  9.4  11.1   2.3  -0.4   8.9   6.6  17.7 -11.3 -14.8 -11.0   6.7  -6.0   7.4  54.9 -10.6  -0.5  -2.2   1.9  -3.5 : Hl Zd
  8.0  10.8   8.3  12.3   3.5  14.2  17.1  -4.3   2.7  -2.4  18.0  -1.6  -1.6 -20.7  -7.2  -8.5   0.6   6.5  -2.2 : Hl sc
  1.0   0.9   6.0  -3.1  -3.3  -0.2   6.9 -13.8 -18.8  -9.4  -1.4 -11.8  11.3  52.4  -8.0  -3.9  -1.2   4.5  -3.3 : Hl Zd
  7.1  21.3  18.5   1.3  -4.4  -2.5  12.1 -11.5  -2.3 -10.3  -2.2  -9.1 -10.9  -6.4   3.7  -5.7   5.8   3.9  -0.2 : Hl sc
  2.8   1.0 -12.2   0.4  -9.4  -1.1  -0.9  -5.7  -2.6   6.1   4.0   6.8   9.5  66.1  -5.0  -5.0  -0.9   2.3  14.8 : bf Zd
  1.5  16.1  22.6   2.7   3.9   0.9  10.4  -9.4 -16.9  -4.0 -13.1  -3.2  -6.7 -22.2 -10.7   0.1   0.6  -2.2   5.9 : Hl sc
  4.6   3.4   1.2   2.4  -8.0  -4.2  10.5 -14.9  -4.2  -8.8   4.2  -4.6   8.6  56.3 -14.4  -5.8   4.9  -4.5   0.9 : Hl Zd
  2.8   1.5  13.3   5.0  12.9   3.3  18.6 -16.7  -3.9  -4.4  -6.1   1.5 -14.7 -37.4   4.6   6.5  -3.2  -4.4  -4.4 : bf sc
  4.6   3.8   6.7  -5.6  -3.5   3.0   4.2  -6.0 -11.3 -10.0   4.5  -3.1  16.5  66.1  -7.0  -1.9  -1.5  -1.3   3.1 : Hl Zd
  5.6  -6.7   0.7   2.2 -17.1   4.1  11.1  -7.4   2.6 -13.0   6.5   2.2  -2.2  66.1  -1.2  -5.7   3.2 -12.5   9.4 : bf Zd
  2.9   1.2   3.2  -2.9  -3.2  -1.7   5.7   0.2   4.1   2.8   6.6 -16.9  18.1  33.5 -18.8   9.6   2.7   8.9 -26.4 : Hl Zd
  8.2  -1.6   0.6   2.2 -19.9   0.2   3.3  -7.1   4.5  -0.6   1.7   0.9   2.3  63.7  -2.3  -9.9   3.7  20.5   1.9 : bf Zd

-18.1  35.7  19.9   7.7  -1.9 -17.0  -5.9  10.1   4.4   0.5   0.4  -9.2  10.2  36.7   6.5   9.0   5.2  -9.0 -15.8 : Jp <51>
 40.3  17.3  22.5  34.0   2.0 -18.3 -23.9  13.5  -3.4   6.6  15.6  -0.8   9.6  16.8   2.7  12.9   8.2  -2.9  -7.0 : Jp <57>
 13.9  29.3  14.0  25.5 -11.4   5.2   9.8  -3.1   3.8  -1.3   6.2  -9.2   2.2  26.2   3.8   3.5   0.6  -8.2  -6.3 : Lq <52>
  7.2 -16.8  15.9  12.7 -11.1  -3.7  -6.1 -12.6  -1.6   3.4   1.3   0.7   4.4   7.3  -7.8  -3.5  17.2   5.3   0.9 : Jp <57>
-25.3  -6.7   9.8  16.1 -20.2   8.0   9.0   0.9 -12.5   3.1  -3.9  -4.9   2.2  -6.6  -0.6  -4.4   8.4  -1.1   7.8 : Lq <48>
-12.8  18.0   3.3   5.7  -3.2 -13.4  -1.8   9.6   7.4  -1.9  -4.9   0.7   9.9  18.4   9.2  -0.1  -3.6 -10.7 -12.2 : Tm <51>
 40.1  14.7  19.8  -1.4  -1.7  -5.6 -11.7   3.6   2.5   8.8   2.1   0.8  11.7  22.0  -4.4   3.1  -1.1 -14.6  -3.7 : Jp <52>
 -6.5  12.0  11.9  -0.3  -9.1 -11.6  -9.1   8.1  16.2   0.8  -6.4  -7.0  10.8  12.4   9.9  -4.8   3.7  -6.5 -13.6 : Jp <51>
-24.2 -12.8   4.9  21.3  -7.3   8.2  11.2   1.5 -10.7   5.4   4.2  -2.1   0.2  -4.9  -6.7  -1.0  11.0   6.3   3.3 : tj <57>
 50.0  -8.2  10.7   2.5   6.2   1.3  -4.7   2.5 -12.0   2.5   5.1   1.8  -4.3 -11.1  -5.2  -2.7  -0.2  -4.8   3.6 : Tm <48>
-23.9 -11.9  21.8   0.5  -0.2 -18.6 -10.0  15.5 -10.4   7.2  -3.5   3.4   7.4   1.7 -11.3  -6.7  11.9   0.4  -1.2 : Jp <57>
-29.3   4.9   6.0   0.1  -7.6 -21.0  -3.0  13.3   4.6   0.5  -5.8   4.9   5.7   3.9  15.8   0.0   5.5  -1.8 -18.0 : Jp <51>
  8.6 -11.5   4.1  26.4 -29.6  -2.8 -13.0   5.5  -8.1   4.9   5.4   1.1   2.8  -6.8   7.6  -7.4   4.3  -2.4   4.5 : Tm <48>
-45.0 -15.3   7.2   6.5 -21.6 -15.4   9.1   9.2  -5.3   0.4  -0.3   4.8   6.0  -2.5 -18.6  -6.8  19.3   6.7  -3.5 : tj <57>
-39.8   3.4   3.0  15.8 -14.6  -4.5  14.0   8.2   6.2  -5.2 -11.8   3.5   4.9  12.4   9.3  -4.4   5.3   3.8  -8.1 : tj <51>
 26.2   4.2  20.5 -21.8  -3.5 -11.0 -12.9   4.1   5.5   2.8  -2.9  15.7   5.5   4.1 -10.4  -6.7  14.9  -3.9 -16.2 : Jp <52>
  4.2 -12.8  26.1  13.0 -14.0 -14.7  -8.6  15.0 -10.5   5.3   1.4  -3.8  13.1  -2.3 -12.0  -6.8  17.5  -2.6  -0.5 : Jp <57>
-19.8  13.8  13.1  -1.9   6.4 -29.7 -12.9  20.0   7.2   3.2  -4.2   3.8  10.7  18.1  11.3  -2.2  -4.6  -2.7 -16.9 : Jp <51>
-27.6  -9.5  16.5  14.9 -24.9  -6.2 -15.4  10.1  -9.6   7.5  -2.6   4.2   4.8  -2.6  -1.9  -1.6  14.5  -4.7   1.5 : Jp <57>
 22.4  14.0   8.9   3.6   3.9  -7.8  -9.9   8.8  -6.5   2.3   1.2  -0.6  10.5  12.3   9.7   0.0 -12.3 -12.3  -3.3 : bq <51>
